Below are the code and all the weights of a small trained network. Each question names an input and a target symbol and asks about switching units off, where a switched-off unit gives its printed mean instead of its output.

import numpy as np


def w(rows, s, z=0):
    codes = np.array(rows[::2]) - 128.0
    scale = np.full(codes.shape[1], s)
    scale[-1] = z or s
    return codes * scale


def norm(h):
    return h / np.sqrt((h * h).mean(-1, keepdims=True) + 1e-5)


def f(y):
    return np.maximum(y, 0)


def softmax(a):
    e = np.exp(a - a.max(-1, keepdims=True))
    return e / e.sum(-1, keepdims=True)


def log_softmax(a):
    a = a - a.max(-1, keepdims=True)
    return a - np.log(np.exp(a).sum(-1, keepdims=True))


def net(x, mask):
    ids = ['ΣΦαγεμψω'.index(c) for c in x.split()]
    T = len(ids)
    res = E[ids] + P[:T]
    u = 0
    for l in range(2):
        r = norm(res)
        for j in range(2):
            rows = slice(2 * j, 2 * j + 2)
            q, k, v = (r @ M[l][rows].T for M in (Q, K, V))
            z = softmax(np.where(np.tri(T) > 0, q @ k.T / 2**0.5, -1e9)) @ v
            o = O[l][rows]
            res = res + np.where(mask[u + j], z, o[:, -1]) @ o[:, :-1]
        u += 2
        y = f(norm(res) @ A[l][:, :-1].T + A[l][:, -1])
        res = res + np.where(mask[u : u + 4], y, B[l][:, -1]) @ B[l][:, :-1]
        u += 4
    return log_softmax(norm(res)[-1] @ U[:, :-1].T + U[:, -1])


Q, K, V, O, A, B = {}, {}, {}, {}, {}, {}
E = w([
[133,172,152,135,96,187,158],'Σ',
[83,141,26,143,143,46,199],'Φ',
[86,86,71,36,84,122,96],'α',
[53,218,163,123,156,227,142],'γ',
[132,31,117,143,255,136,127],'ε',
[94,96,178,183,121,25,60],'μ',
[86,123,92,185,56,118,164],'ψ',
[193,126,128,136,91,120,33],'ω',
],0.024)
P = w([
[197,162,112,81,132,254,168],'0',
[114,116,44,139,94,170,77],'1',
[107,92,182,195,45,145,104],'2',
[129,104,175,159,133,144,101],'3',
[157,97,128,163,125,148,87],'4',
[177,110,107,112,122,141,115],'5',
[157,125,128,145,124,158,99],'6',
[151,129,114,157,144,95,87],'7',
[144,102,138,156,169,108,79],'8',
[147,119,140,136,142,92,113],'9',
],0.0096)
Q[0] = w([
[72,111,217,144,149,151,175],'0.h1',
[2,166,155,166,163,75,199],'0.h1',
[145,73,197,216,156,112,179],'0.h2',
[214,215,118,108,180,238,81],'0.h2',
],0.008)
K[0] = w([
[75,163,99,70,176,240,238],'0.h1',
[49,151,195,3,158,214,189],'0.h1',
[154,165,39,107,43,144,180],'0.h2',
[41,189,153,119,108,130,95],'0.h2',
],0.0073)
V[0] = w([
[222,184,202,213,128,107,74],'0.h1',
[114,223,33,104,91,68,117],'0.h1',
[187,192,118,219,38,181,199],'0.h2',
[170,111,2,71,119,99,160],'0.h2',
],0.011)
O[0] = w([
[138,66,82,113,28,108,75,78],'0.h1',
[226,98,194,130,59,129,229,169],'0.h1',
[99,175,19,177,31,76,164,122],'0.h2',
[145,117,170,121,175,98,246,254],'0.h2',
],0.013,0.006)
A[0] = w([
[130,134,148,152,11,141,85,252],'0.n1',
[93,19,153,183,143,65,158,131],'0.n2',
[99,86,149,111,172,49,123,105],'0.n3',
[98,57,110,156,168,68,146,187],'0.n4',
],0.012,0.0028)
B[0] = w([
[221,124,105,102,255,133,133,226],'0.n1',
[186,207,86,150,216,158,161,254],'0.n2',
[128,124,129,99,199,167,197,214],'0.n3',
[138,152,118,202,177,102,178,255],'0.n4',
],0.015,0.0081)
Q[1] = w([
[193,68,154,124,103,141,50],'1.h1',
[185,166,170,49,254,94,153],'1.h1',
[61,89,130,147,83,151,64],'1.h2',
[3,144,43,107,64,240,162],'1.h2',
],0.0079)
K[1] = w([
[160,90,148,211,144,149,201],'1.h1',
[118,110,187,53,59,115,48],'1.h1',
[123,125,112,110,179,17,140],'1.h2',
[119,105,71,75,209,187,254],'1.h2',
],0.0087)
V[1] = w([
[159,131,212,6,233,169,84],'1.h1',
[76,158,168,124,90,133,161],'1.h1',
[110,59,165,135,119,20,156],'1.h2',
[196,100,172,123,100,94,77],'1.h2',
],0.013)
O[1] = w([
[139,53,209,161,204,161,140,249],'1.h1',
[137,173,176,81,152,52,154,45],'1.h1',
[173,181,191,154,11,160,117,73],'1.h2',
[142,50,55,235,25,114,143,123],'1.h2',
],0.012,0.014)
A[1] = w([
[99,71,156,184,38,91,109,1],'1.n1',
[146,184,22,58,87,217,106,217],'1.n2',
[194,54,113,115,78,59,48,110],'1.n3',
[96,15,53,108,50,2,153,100],'1.n4',
],0.0089,0.0073)
B[1] = w([
[99,61,190,254,202,152,174,128],'1.n1',
[154,129,223,145,217,153,85,252],'1.n2',
[143,75,178,126,127,81,81,227],'1.n3',
[105,116,182,168,156,148,111,176],'1.n4',
],0.014,0.0038)
U = w([
[119,177,53,93,163,109,90,64],'Σ',
[226,147,177,71,145,128,224,109],'Φ',
[100,62,254,89,127,127,150,167],'α',
[80,91,100,29,190,59,94,90],'γ',
[49,170,195,110,207,225,56,107],'ε',
[175,33,133,134,95,54,89,253],'μ',
[163,199,116,120,132,78,121,125],'ψ',
[117,98,63,187,127,161,148,39],'ω',
],0.0083,0.0055)

Each question gives the input, a string of symbols that net reads in full, and the target symbol t.
The units are the heads (2 rows each of Q, K, V and O) and the neurons (one row each of A and B). Each row of codes is followed by its name. A weight is (code - 128) times the scale printed after its matrix; where a second scale follows, it is the last column's (O, A, B and U).
mask holds one flag per unit, layer by layer, with each layer's heads first. A switched-off unit (its flag False) gives its mean, the last column of its rows in O or B, instead of its output. The means were averaged over made-up inputs and are rounded, as every weight is.
A unit's drop is (log p(t) with every unit on - log p(t) with that unit switched off) / (log p(t) with every unit on - log p(t) with every unit switched off).
The circuit of an input: a set's keep is (log p(t) with only the set's units on - log p(t) with every unit switched off) / (log p(t) with every unit on - log p(t) with every unit switched off). Starting from all 12 units, units are removed one at a time, each time the one whose removal leaves the highest keep (on an exact tie, the one counted first), for as long as the keep stays at least 0.8.
units of the circuit, in order: the units of the circuit, biggest drop first
most important unit: the unit with the biggest drop
top k neurons: the k neurons with the biggest drops, biggest first
heads that matter: for each layer, one digit per head in row order, 1 if its drop is at least 0.15 and else 0, layers parted by /
drop when u is switched off: that unit's drop, to one decimal
input Φ ω α, target μ: units of the circuit, in order	0.h1; 1.h2
input Φ Φ Φ α Φ Φ Σ ψ Φ α, target Φ: units of the circuit, in order	0.h1; 1.h1
input ε ε ε Σ Φ, target ε: heads that matter	11 / 00
input Φ α μ ε μ, target Φ: units of the circuit, in order	0.h2; 1.h2; 0.n2
input Φ Φ μ, target Φ: most important unit	0.h1
input Σ μ μ ω Σ, target μ: top 2 neurons	0.n1; 0.n2
input Φ Σ α, target Φ: heads that matter	11 / 10
input Σ ε ε, target Σ: heads that matter	01 / 10
input μ μ Σ, target μ: units of the circuit, in order	0.h2; 1.h2; 0.n2; 0.h1
input ω ω Φ, target ω: heads that matter	00 / 11
input Φ ε Φ ε Φ α, target α: top 2 neurons	0.n2; 0.n1
input ω ω Σ ε, target ω: top 2 neurons	0.n1; 0.n4
input ψ ε ε, target ψ: drop when 0.h2 is switched off	0.6
input Φ ψ ε, target Φ: drop when 0.h1 is switched off	0.3
input Φ ε Φ Φ α, target α: drop when 0.h1 is switched off	0.1
input ω Φ Σ Φ ω, target μ: top neuron	0.n2
